Each row is shifted at random along 7 fixed directions that mean nothing.
Known rows, with every step that occurs
vozum-bisop-zogon-sopem-dodus: [-217 -181  -48  -21   56   26  226 -232  144 -219   95  -51  -42    0
   38  344  -10   17 -260 -218 -169   31 -116  336 -194 -150  -82  -66
 -168  133   16  205  -36   98   27  404   54  176   96   75 -264  126
   38   27   74  -57   -4  -58   72  380   -1 -269  133 -121  438   10
  -20   46  -30]
dinog-dodus-nuva-sopem-zogon: [  30  146   79  100 -205   61 -109  247  -88 -111  200   -4  -92   67
  161 -299  323 -270  -11   92   50  316  -79 -228   18  162  -84  141
  -91    5 -221 -136 -212  104 -174   -4  151   52 -271  168  222  204
  101 -226  116   46 -119  127  135 -232  101   16 -247 -197    0 -128
 -130 -176  -31]
dusena-sedidof-puru-bisop-sopem-zogon-vozum-nuva: [-110 -188   -9 -319 -228    2   49  -50  220   64  -56   71  254   18
  -49   35  -11  195   93   14  -31   45   96  176 -184  -55   84  104
  -37   11   69    8  189  -13  -62 -163  100   44  149  159 -165 -119
 -144  -16 -144    2   86  129  -55  201  -25  -44 -140   40  202  158
   87  -26 -103]
zogon-bisop-vozum-nuva-sopem: [ -48   73  -81 -142 -116   -6   74  -42  133   70 -102   46    3    8
  -21 -127    7   11  -88  -67   93  -33  141   53 -119 -127 -268  154
  -98 -202  117  -76  -83 -100 -131   25    3   89  145  145  -72  102
  -21   67   -5   13  -17  147    6   60 -127 -129   82   27  -19  160
  -74 -244  -43]
sopem-zogon-bisop-sedidof: [  53  -63  102  322 -161  -47  -35  -19  262  -53  204  -92 -304 -204
   13   61   34 -119  -83  -94   29  -36 -134   71 -238  210 -207  100
  -20  -63 -330  -38  -79  -64  -43  198   59  209 -189  -71  112  311
  -91  -80 -143  164   77  -29 -158 -336   16   25  157  -78  112 -124
   19  -29 -365]
sedidof-bisop-sopem-dodus-nuva: [ -76   91 -250 -142  114  141  115   44 -127  249  -57  108  205   73
  298  -88   99  -32 -206  231   50  209  100  -63   70 -223  -20   -9
  -64  -17  362  179   15  -26   38  120  -87   68  218  174 -194  -38
  284  -78  -69  -72 -104   12  305    0  -70 -175  -66 -157 -239   -1
 -107 -224  232]
vozum-bisop-zogon-sopem-dodus-nuva-dinog-sedidof: [   9 -138  167   23  147 -125   58  134  105 -166  151  -78 -221 -198
  -65   34 -275   98   60  -83  -62 -125   -8  270  102  192 -173  -27
   45  -77  -64   42  113   68  -61   39   26   68  -49 -196  -98   28
 -178  161  -65  166  142   49 -157   52   46  -50  291   98  -21   26
   31  -29 -186]
dusena-bisop-sedidof-dodus-nuva-vozum-zogon-sopem: [-104 -145 -223 -202  107   24 -151  -63   35   86 -208   89  247   15
  -18   40 -137   57   54   47   79 -119  222 -150 -150  -77   78   89
 -155  252  309   21  103  118   49  -24   -9   25  172   84 -130  -84
  131 -148   51 -213   18   -7  -86  117  -76  -26  279   41  -83  -36
  237   20  -92]
dodus-nuva-sopem-zogon: [-132   -6  -14 -677   94  115  280 -123  172 -185  -13   90  116   39
  269 -130  152   78  -39  -51  131  166   56   93 -187 -253   94  191
 -204  168  272  271 -105  -93  -21   82   99   44   46  141 -203  -52
   17 -113   95 -207   51  241  312  472  -83 -155 -287 -335   47  238
  143 -211  285]
dodus-nuva-sopem-bisop-sedidof-puru-dusena-zogon-vozum: [-149  -56 -176 -446   82  173   45 -123  -47  311   32   91  512  214
  364   96   61    7  -54   16  136  233   21   45 -192 -322  157  -18
  -17   60  442  -46   95  -76 -214   41 -124  123  150  445 -219  -92
  183 -194  125 -339 -166  365   98   85 -103 -116 -180 -307  202  239
   -9  -92  337]
dusena-sedidof-dodus-sopem-zogon-vozum-nuva: [ 315  -18   24 -189   57   12  128    0 -209 -108  -78   97   62  -83
 -160  -26   -1  122   35  162 -102 -206  129  -75  108   12   70  144
   58  187   21   -1    7   57   37 -125  -97  -84 -100 -239   37 -104
  204   76  -85  -69  -10 -124  149 -162   35   57   44   23 -162 -180
 -169   -3  134]
sopem-bisop-vozum-dodus-nuva-dinog-puru: [-100  116 -134 -161   37    9   13   71  -66  288 -218   63  -56  125
  233   24  216    7  206  112  388   46   31 -212  171   11 -315  -17
  163  -13   94  -95  -76 -128   71  -79  -69  -46   13    8 -146  -91
   85 -233  -45  148   84   41  -67 -139 -192   48  102   70 -373   79
   62  -88  195]
sopem-zogon-vozum-nuva: [ 202   64  -63  -50 -102  109  104  -69  -33  -51  -73   49    3   10
  108  -60  412  -80   60   94  189  -39   65 -152  -15   92 -191  279
   84  238 -124   22 -157  -64    0  -82   30  -15 -224 -170  125  -30
   52  -51 -135  209  -23 -102   47 -254 -199   71   61  -55 -310 -162
 -110 -214  163]
sedidof-puru-sopem-dodus-nuva-vozum: [ 110  -31  145   49 -152  -79   85  182  -79  135  164 -169  -49   55
   82   78    5   55  -91    6   -1  198 -158   25   87   46    4   60
  -35  -44  -37  -46  131  -56 -174   95  115   75  -58 -128   16  101
  -12   85   88  108 -107  309  106   43  149  109 -152 -196   72 -135
  -23 -267   81]
dodus-sopem-bisop-sedidof-dinog-nuva-vozum-zogon: [  55 -270  160 -190 -194  -92 -285  245  192  128  -80   70  -58  -46
   -1   18  -56   67  425   62  420  -71  148  -86  -81  207 -322  352
   90  229 -106  -14  140 -193  -92 -130   64   77 -151 -106   87    7
 -151 -143 -224   29  189  131 -282 -313 -269  -36  277  238 -304  135
   98 -246  -90]
puru-sopem-zogon-bisop-vozum-dodus-nuva: [ -56  -82  -66 -148 -163   -6  110  -19  139   72   17   35    9  -28
  -23 -139  125 -108   11  -62   96  -89  101  -49  -77  -44 -208  135
 -278 -122   27 -120   25   48 -112   56  200   60   75  141  -62  158
 -144 -262   23  -25   57  142  105   51   -8 -127 -136   46   -1  129
  100  -91 -101]
bisop-vozum-zogon-sopem-dodus-nuva-dinog-sedidof-puru-dusena: [  75  164  100   41  186    3  -28   -1 -169  -33  -11 -219  -69  -25
  -21 -120 -120  -42   42  -11 -125 -230  -26 -129  165    8  411 -280
  214  -72    6   -5   30   24  127 -237  -64 -248    7 -189  221 -119
 -139  109  -39  100   39 -102  -68  164   39  238 -117   22 -275  -80
  171  315  115]
sopem-dodus-nuva-dinog-sedidof: [-176  234   27   56   49   59 -175   90 -138  -52   68 -108 -135   66
  277 -206  256 -177   92   71  145   96 -241 -339   48  177   90  -17
  205   24 -177  -95 -257    5   14 -129   71 -135  -97  -16  252  -42
   24 -159 -110  168  -16   19    9   -1   16  205 -108 -133 -317  -80
   54   91  -75]
bisop-sopem-zogon-vozum-nuva-dinog-sedidof-puru-dusena: [  66  140  177  216 -181  -79 -148  -73 -329   99  136  -71 -107  -44
  163  -40  272  -94  214 -180  196  -56  -95 -151  124  161  -20  -14
  306  126 -130 -159   16 -327  -14  -57 -227  -99 -408 -173  388  -69
 -128 -143  -75  139   55  -13 -254 -259 -190  104  -22  -14 -126 -132
   32   27  222]
sopem-bisop-sedidof-dinog-nuva: [ 146   14  -45 -161  200  -24  119   90  180   15 -123   32  131  -17
   14  142 -220  182    2  108  -54  252   53  265   87 -111 -145  -26
  119 -113   -9  180  126 -159  176  121 -159  264   25   46 -159 -112
   23  264  -56   26  -40  -51   38  -77  -30  -87  159  -32   81   74
  -82 -153  134]
dodus-sopem-bisop-zogon-vozum-nuva-dinog-sedidof-puru-dusena: [  76  -89  316    4  -96  -81  -33   12 -179    2  260 -146 -128  -52
  189  116  113   40   96 -224   98  102 -181  148   35  105  -62   39
  255  115  -90 -115  160 -310 -223  127 -281   66 -269 -166  100 -123
 -159  -85  -41  101 -151  170 -156 -140 -128   30  -12  -47  185   98
 -103   50  225]
bisop-vozum-nuva-dinog-puru-dusena: [ 296  273 -131  113  135 -232  214  157  -52   -9 -106  -91   27  107
 -298  293 -206  198  -28   53 -105   28  167  254  326  -46 -119 -293
  122 -322   49  -52   44 -136  259  122 -283  130 -133 -168  -10  -97
  -92  487  232   30   74   50 -255 -205   23   77  228  155  -26 -173
  -83   -8  247]
vozum-sopem-bisop-sedidof: [  37   35  154  221 -181 -152  -29   73  118  -16  169  -67 -220  -35
   84  109   36    7 -116  -24  -11  309 -126   66 -184  107 -342  151
   30 -101 -265  -65  -15 -123 -123  243  -96  345 -172   48   35  148
  -66   28    8  209  -35   75 -198 -328  -25  -82  177 -125  271   22
 -184 -239 -200]
nuva-dodus-sopem-zogon-vozum-bisop-sedidof-dinog: [ -17 -190   78  -32  -33  -68   30 -106  -29  142  -60  166   38  -73
  197  -47   86  -57  198  -58  260 -186   18  -35  -27   65 -227  216
  -60  284  -52  128   62  -76  -85  -64   73  -61  -44  -42  -61   73
   66 -169 -103 -108  141  -28   15  -71 -261 -112  161   86 -140  114
  -28  -98   -2]
dinog-puru-dusena-sedidof-bisop-vozum: [   5   84 -180   20 -180  149  -94  145  200  171   42  -57    5   22
   48   56  -15  -84  -48  161   -4   21   17  -14   22  117   44 -122
  162 -310   10  -13   72 -208   38 -178   -6   27  241  227    1   99
  -31   53  -96  -12 -109   91 -182 -225 -132   55 -105  -37  -34   15
  -54  -34 -103]
zogon-bisop-vozum-sopem-dodus-nuva-dinog: [-152   34  105  141 -122 -227    3   61 -112   84  150  -35 -102   69
  -10  156   54    7  -31 -163  168  -17 -125   25   11 -110 -358   25
  -52 -147 -101 -224  -16   31 -120  302  -62  146  -89    1   -3  171
   23 -151   62   -7   59  158 -188  -77   42  -89  125  116  182   18
 -136 -132 -176]
puru-dusena-bisop-sedidof-dodus-nuva: [-223   40  -65   -5  128  -25 -181    7   83  -32  113  -38  -46   71
   11  -49 -108  -27 -173   19 -134   24    2  -66 -186 -184  258 -110
 -126  -10   58  -59   21 -129   85  174  -36   24  177  134  -54    9
  -92  -51  128 -183  -93  116   27   74  196   66  -80  -72  254  -67
  282  345 -205]
dusena-sedidof-dinog-puru-sopem-zogon-vozum-dodus: [ 129  -25  236  293 -407  -11  -94  221   58  -64  170 -114  -69 -105
 -156 -132  297 -153  247   -2 -134  106 -251 -112  175  332  -37   40
   82 -141 -593 -142  190  109  -71 -262  332  -40 -221   44  307  208
 -143   -5   32  145 -107   17 -201 -166  102  122 -352  -27  306  -32
 -201 -125 -316]
dusena-zogon-sopem-dodus-nuva-vozum-bisop-sedidof: [-204    6  -23 -174   14  230   22  -72  167 -151   57  -73  -36  -56
  151 -149  -60  -25 -219  -25  -38   -7 -218  -62 -260  -94  257  101
   43   20   44  133  -18  142 -213  -94  142 -110  233  127  -17   55
   36 -146  -43 -239  -59   65  136  377   58    4 -135 -274   -7   60
  113   99 -157]
dodus-sopem-bisop-zogon-vozum-nuva-dinog-sedidof: [  20 -115   76 -363  110  -86  137  -42   60 -196  -61   38   45  -56
   -6  102  -88  186  147 -163   87    9    0  229    9  -48 -127  113
  102   47   56   90   19  -91  -56   83 -136   72  -28 -132 -113 -263
 -101   40  -19   -8   41   22  -46  160 -178  -63  138   87    7  247
  -56    7  169]
sopem-bisop-zogon-vozum-dodus-nuva-dinog-puru-sedidof: [  73  164 -202   97  291   56   -1  134  -66   23 -225   49  101   50
  -16 -123  -10  -69  238  244    3   65  -25 -196  230  203  138 -258
  113  -63  -14 -213    6  220   59 -416   10 -145  126   25  -19 -192
    2   25  -11  333  -47 -164  -30 -114   45  277  -59  130 -366  -93
  -28  202   -9]
puru-sopem-bisop-zogon-vozum: [ -34  -75 -180 -159 -112  175   81  -74  195   66  -47  125  214  101
  214  -40  228 -177   13   -3  168   82   62 -117 -102   18 -145   60
  -61  -67   48   67  -12  -98 -121  -56  148   88  133  141    6   45
   87  -93  -41  166 -138   95   96  -75 -285   30 -104  -65 -152  118
 -116 -272   74]
dusena-zogon-bisop-vozum: [-185   42 -273 -235  -97  282   77 -285  215   69  -29   -3  223   84
  171  113  300 -125 -248 -165  115    6  -55  -21 -310 -215  -33   24
  -81 -153  116  131 -172  -25   51  146   51   93  180  257 -109  104
  226 -250  -91 -241 -131   36  131   99 -172 -129  -68 -194  110  175
  -57  -35   62]
bisop-zogon-vozum-nuva-sopem-dodus: [   0  -28  149  141 -149  -94  -64  -30 -128 -214  148  -26 -284   24
  -57   85  195  -71  -89 -239   27  -27 -178    3  -64  -62 -193  102
   86  115 -239 -136 -109  -30 -138  301   20   34 -153 -155  134  110
  -11  -59  168   73 -103   24  -14  -34  -17   -2   36  -10  150 -261
 -157  -71   -7]
dinog-nuva-dodus-sopem-bisop-sedidof-puru-dusena-zogon: [-299 -148  175 -390  -79  216 -316  -82  -79  198  159   64    2  134
  299    0  110  -93   20   51  237   60 -135 -182 -230  -72  100   66
   88  243  241  -65  -46 -223 -211  -97    2 -133   95  200  -82   55
   19 -403  -64 -158   33  343   83   18  -58  -11 -293 -208  -61  220
  210  124  123]
dinog-sedidof-bisop-sopem-zogon-vozum-nuva: [ 236   83  -86 -142  126  102  188  -97   34 -139 -170   65   10 -234
  -64 -222 -133  115  -19   69 -185  -37  171  156  155  -61  108   87
   91  -63  114  291   21  -65  149 -140 -108  -67  109  -95  -35 -281
 -101  238 -135   53   12 -358  181  139 -115  -96  -39   20 -217   79
  -17  -39  233]
nuva-vozum-bisop-zogon: [ 148   27  -75  227   85   48   47 -100  156  -47  -74  -21 -306  -67
   41   28  -35   10  -92  -92  119 -192  113    1  -51  245  -89   -4
   77    4  -11  206 -132 -231  158  -10  -76  -64  -59 -325   60   18
    1  174 -159  210   -9 -175    5 -165 -178   77  345   89 -290 -168
   44 -102   99]
dusena-sedidof-bisop-sopem-dodus: [-335   19    3   -9 -103  173 -204  -79  124   58   10   14 -189  -31
  202 -216   66  -80 -130   67   49 -109 -148 -241 -171  -34  213  -21
  140 -113  -48  170 -104 -156   62 -158  172 -261  304   75   72  111
   91 -144 -290   87   38 -113  123  145  -56   54 -257 -121 -182   -1
  127   43 -238]
nuva-vozum-dodus-sopem-zogon: [ 270  -72   36  -30 -104 -131  190   88  -41  -51  -21   -6  -13  -37
    0    5  103    2    5   29   36   12   33   56   70  202 -200  266
 -156   85 -106   47  -70   66  -57   57   79   83 -184 -119  -27   94
   70   64   35   25  152   24  121 -164  -34  -41   86  -41  -75 -149
 -111 -180  106]
bisop-sopem-zogon-vozum-dodus-nuva: [ 213  152 -150   50  174 -128  322   29 -103 -133 -128   58  103    0
 -280  -91   11   13 -107   39 -294   41   85   43  145 -211   89  -76
 -158  -70   -3  102  -68  249  200  118  -59   36  -28  -71    6  -98
   41  175  217  -64   22 -246  210   54  157  -19  -70   50   88 -136
 -168   90  130]
nuva-dodus-sopem-zogon-vozum-bisop-sedidof-puru-dusena: [ -73 -124  -79 -123  186   39   92 -223  -73  189 -155  151  176   60
  109  -20 -171  -44  101  101   50 -292  150  -14  -39  -54  219  -46
 -150  267  326   98  -65  -21  -31 -262   54 -237  222   81 -164  -21
  -29   36  -45  -87  226   -5  101  166 -105  -22  -16   86 -199  135
  204  233  141]
vozum-nuva-dodus-sopem-bisop: [  69  -30  261  -64    7 -102   30   84  -21   -2   32    2 -299   23
   25 -208   33   82  -78  210   29   30   -2  -56  -40  149 -209  235
  -14   61 -135   10 -128  -37 -139  -76   26 -110  -68 -248  -86   45
  -27  147  -78  329   67   53  162  -95   39  108  -32  -21 -216   19
  -41 -117  -60]
sedidof-bisop-sopem-dodus-nuva-vozum-zogon: [ -40 -163  169   16 -302    7 -151  124   18  108  184  -83 -260  -81
  302 -122  285  -67   -7  -37  281   61 -134 -137 -147   88 -178  339
   64  223 -143   80  117 -133 -194  163  111   -5  -87  -89   68  135
  -35 -330 -163   40  -47   92    1 -112 -167  -83  -52  -90 -127 -177
   47 -311  -21]
bisop-zogon-vozum-nuva-sopem: [ 144  158   26 -124  -16  162   89  -76  -30 -177  -61   59 -102  -61
  102 -270  261  -85  -99 -114   70   14   29 -135  -29  -85  -28  133
  131   43   71  103  -73 -200  -81  -62  -50  -71  -24 -149  157  -46
   55   34   36   87 -241   28  165    5 -214   55  -55 -124 -212  -27
 -187 -270  245]
dusena-zogon-vozum-nuva-dodus-sopem: [ -33 -174  -73 -263  -46  -58  -70   90   20    5  -91  132  289  162
 -375   11   41   28   72  158    9 -147  176    0  -61  -60 -136  242
 -278  106   87  -72 -141  322  -80 -196  243  -83   90    7 -144  -24
   33  146  123  -93  152  174   17  -27   54  -22   65  177  -70  116
 -107  -82 -105]
zogon-sopem-bisop-vozum-dodus: [ -61  -99  -25  -68 -130  -72  137 -116  121  114 -108    3  -96  -24
  102   67  135  -34  -94  -88   93  -62   -8   17  -71  -53 -396  159
  -13  -49 -123   14  -19  -97  -16  138   58  108   78   -7 -185  112
   40  -70  -37  208   85  -58   43  -21 -218  -70  172  -42   28   39
  -43 -164  -43]
vozum-zogon-bisop-sedidof-dodus-sopem: [  51 -126   47 -246  108  181   48 -199   31   79 -142   75    7 -262
  184 -138   43  -34   16   22   96 -226  149 -153 -165  -67   20  150
  -74  289  280  197   53 -147   61   11   83  -35   58 -119 -129   77
  121 -157 -258  -71   28    8  161   -7 -185 -143  179  -54 -255  123
  149 -137   97]
puru-bisop-sedidof-dinog-dodus: [ 175   98  146  307  -58  -18  -41  179  202   -8   -1  -80  -71 -195
  110 -259  -43  -58 -101   44 -155  216  -38   33  135  181  -11  -73
  128 -301 -329  121  199 -207  159  -14  172   76  -87 -109   48   68
  -59  212 -119  215 -142  -21  119 -242   27  128   61  -28    8  -80
   10 -163 -140]

Rows
[ 115   89  113  288 -127  126 -345  221   44  -60  -45  -73  -81  -52
    0 -332    7 -156   77  155  -38  -10  -89 -302   73  253  108   65
  245 -114 -345   -7  103  142 -106 -367  128 -153   49   14  364  117
   31   23 -175  161  -98 -210 -167 -162   14  257  -89   65 -297 -185
  -49   47 -381]	dusena-bisop-sedidof-dinog-nuva-vozum-zogon-sopem-dodus
[-188   34 -110  158   51   41 -107   89  -25  216   -2  -41  308  174
   20  -10  -91    4   61   77  -20   52  -15  -56   52 -122  226 -187
  -75 -123  132  -98   84  258 -142 -255  110  -76  199  254   31 -100
   46    3   23 -114  -59  162  -59   79  222   29  -96   34   25  131
  -21  100  -89]	dusena-zogon-vozum-bisop-sedidof-puru-sopem-dodus-nuva-dinog
[ -23  -19   32   60  -84  -35 -156   50 -138   33  166  -50  174   -7
   39  -51   12   -5    7  -20  -58  -13  -82  148  152    4  -11    7
  156 -175  -98  -88  129    7 -102    0  -10  -55   -9  150   65  -72
  -60   95  -22  -79   31   29 -117  -96  -15  -90  -87   33   83  -96
  -63   -7   32]	puru-dusena-zogon-vozum-nuva-dinog-sedidof-bisop-sopem-dodus
[ 187 -127  269  -94 -205   18  -18  139   98  -78   43   38 -306 -322
   10 -246  -45  -66  131  -22  139 -130  -83  -44   -7  219 -248  375
   61   54 -106  -62   51 -112 -277  -81  145    0  -69 -113   73  223
 -164 -181 -178   42  162  105    6 -168  -52  -19   23   23 -204   10
   44 -158 -181]	dinog-nuva-vozum-dodus-sopem-zogon-bisop-sedidof
[-198  -76  -22 -201 -239   11 -195 -139  107   34  113  -31   83  131
   52  167   26  -25   93 -155   49   18   61  103 -188   26   16   61
 -131 -117   13  -89  -50 -123  -52  -29   22   93  115  357  -75   12
 -266 -184    1  -86  138   83 -261  113  -85 -152 -163   43  295  273
  219  253  -77]	dinog-sedidof-puru-dusena-bisop-vozum-sopem-zogon
[ 246  228  135  324   74  -78  119  117 -173 -167    2 -103 -184 -148
  -64  -74  -24  126   85  110 -163  139  -67   61  318  138  242 -141
  117   27 -110    1  127   55   43 -213 -218 -108 -146 -233  121 -267
  -48  143  -18  141  -90 -240   -1  -22  141  175 -181  -27  -92  -25
 -160  140   79]	dodus-sopem-zogon-vozum-nuva-dinog-puru-sedidof-bisop
[ 243 -123 -155 -225  225  -33  194  -20  -80   29 -138   -6  339   -9
  111   80 -162  132   33  222  -97  114  111   51   -9  144   54   78
 -121  261  119  -74  222  227  -48  -72  -68  149   17   47 -232 -128
  168   94  -15   98  -55  -51  122   51  -29    9  149 -139  -55 -232
   10 -153  146]	puru-sedidof-dodus-nuva-vozum-zogon-sopem-bisop
[ -48 -104  376  -75  -27   67   -6  -58   11 -111  169  -50 -334 -219
   -1  -69 -128   -6  -77 -105 -110   28 -254   98 -105  -61  129   49
   -7  156   14   88   -9  -54 -143   43    0  -49   44  -78  -48  147
 -105 -149  -47  -47   28   67  158  242  184   -4 -266 -158  185  159
   90  156  -91]	dinog-nuva-dodus-sopem-zogon-bisop-sedidof-puru
[ 138   39   63  213  -75  195 -287  133 -184  367  -67   14  -54  -37
   33 -207  101  -96  358  290  281 -283   70 -557  205  499   78 -121
  288  -46  -21 -186  109   24   48 -486  181 -381 -211 -242  340  183
  111 -143 -318  229  -19  -20 -225 -325  -64  295  -39  164 -672 -103
  119 -209 -143]	dusena-sedidof-dinog-puru-sopem-dodus-nuva-vozum-zogon-bisop
[-225 -173   81 -101  -55   48 -283   97  185   50  183   30  -50 -151
 -127 -180 -171  -50  -31  -40    2  -95   39    9 -242  -93  -20  122
 -232  -34   81 -166   49   66 -167   10  173   84  121  185  -98  195
  -19 -104   45 -219    8  320    2  -37  202 -114   29  -53  212  131
  132  -70 -333]	dusena-zogon-bisop-sedidof-dodus-nuva-sopem
[  35  -43   57  -52  -11 -124   50  104  -23 -191  -29   55  151   72
 -143   83   38  102  -34 -168  -34  115   16  171  124 -156 -128   17
  -61 -141  -19   57   49   60  -47  191   -1   27  -40  -66  -93  -65
   86   -2  148 -110  -95   36  -28   13   33  -38   59  166  249   67
 -162   21    4]	dusena-bisop-zogon-vozum-nuva-dinog-dodus-sopem
[ -59   48   33 -119  -79  -98  189 -110  -22 -163 -116  110  190   19
  114  -83  140   84   34 -151   14  152    0  115  125 -145  -45  -15
   19   -9  -56  100   57  -57   92  147   62  -37 -134    9  -59 -156
   -6  -52   66  -30   84  -64  129  246  -82  -51 -113   45  131  -26
   75  -74  192]	puru-bisop-sopem-zogon-vozum-nuva-dinog-dodus
[  24  -54  -41  -57  225   22    0   66   74   42   36  -62   34   14
 -136  231 -370  194   33   67  -49 -115  -10  238   86  -13  219 -213
   91  -76   74   72  169   -3  152   29   27  -86   18  -38 -164   -9
 -126  214   74 -311  112   70 -116  122  157  -35   63   63   69  -41
  278  209   79]	sopem-dodus-nuva-vozum-bisop-sedidof-dinog-puru-dusena-zogon
[-177 -150  -56  293  -71  -96  -77  -86  -54   12   37   -1  127  160
 -206  364  -44   -5  -64 -106 -207   74   20  185  -12  -86   48 -207
 -203   75   15 -124    3  202  100  188   44  148   90   82 -156  -75
  -44  119  148   95  -41  -48  -59  116  160  -71   79  214  422    1
  -77  136  -74]	sedidof-puru-bisop-zogon-vozum-sopem-dodus
[ -42  -54   35  108 -294  -10 -108 -161  -21  188  107  -81 -115   20
  -66  219   62   64  -17 -164  114 -122   11  -45 -166   74  -88  -40
   49  -96  -10 -224   44 -143  -56   51 -128   34 -112  -16  141  112
  -36 -284 -131   25  -47   57 -184 -127    0  -18   -7    9  120   15
   51   19  -89]	dusena-sedidof-puru-sopem-zogon-bisop-vozum-nuva
[ -49  -75  -83  207  -49   12  -91  117   -5   94   96  -34  -12   94
 -108   55  -29  -25  -70  146   24 -126   55  -54  -35  191  -97   77
  -94   14  -41 -104  -89  302 -117  -88   96  -38  -55  -36    3  116
  121   54  -35   23   72   20  -75 -138  130   36  200   40 -110 -121
  -54  -59 -223]	dusena-zogon-sopem-dodus-nuva-vozum-bisop
[ -35   44  -94  164   74   42  121 -301  -31 -121  -81   51  -51  -80
   84  -13  -36  -51  -49 -141 -141 -103   19  -60  -18 -126  177 -105
  -90  178    8  126  -20  -62  124   86   -5  -38   58   29   61  -86
   20  -34   60 -125  -54 -242  173  229  -10  -74  -16  -57  127  -62
  108  145  109]	puru-sopem-zogon-vozum-bisop-sedidof-dodus
[  54  166   35  216   47  113 -225   16  -81  132   45   53   21  -85
  -24 -112  -20  -57  -41  -53   10   63   65  -70   71  -10  -52 -144
  131 -211   88  -30   36 -104  100   11 -199   68 -165   62  196   76
  205    7  -28 -156 -159    3  -37 -285   37  -52  101  -51    5   94
 -172 -183   15]	dusena-zogon-bisop-sedidof-dinog-nuva-sopem
[ 277  -98    2  -80  200    6  285  -63   23  101 -108  -28  194 -175
  -48  -64 -411   75  -86   93 -211 -161   92  265   75   32  256  -39
 -159  -94  260   78  131   16  -58 -131   21  -45  158   28 -195   98
  -57  303  -40  -66  167   37  182   90  107  -34  -35  -23  -20   14
  142  104  134]	nuva-vozum-dodus-sopem-zogon-bisop-sedidof-puru-dusena
[ 127   93  -51  212  280  -44   93 -177 -164  -95 -161   99  -10    2
  -46   73 -105   32   43  -37 -122  -41  -24   72  192  -52   26 -154
  122  189  -80  153  -53   47  256   42 -207  -72  -68  -64   42 -156
   76  129   63  -93  -28 -420   90   86    3  -28  127  114   49 -145
  -77  162  183]	sopem-zogon-vozum-bisop-sedidof-dinog-nuva-dodus
[  99   -7  -18 -250   56  140   92   69 -104    6   80  146  102   82
    2  100   68  -12   12  121   -6   20   67    3  144  -81  -36  -68
   37 -101  231  -22  126    5  -86   59   53  -14   88   25 -201   83
  -20  -23  126  -31  -58  163 -101  -44  -28   -2 -162   67  -23   55
  -40  -39   80]	dinog-puru-dusena-bisop-zogon-vozum-sopem-dodus-nuva
[  66   87  -74  -41  106   26   33  235 -148  -56  -60  116  146   74
 -208   94  -11  -31  201  139   51   23   39  -49  307  -33  -71 -135
   24  -34  133  -85   -4  226    7 -147   47   -3   15  -47  -13  -32
   59  120  164   55   36   79 -173  -86   33   48   27  197 -204   12
 -199 -127   70]	bisop-zogon-vozum-sopem-dodus-nuva-dinog-puru
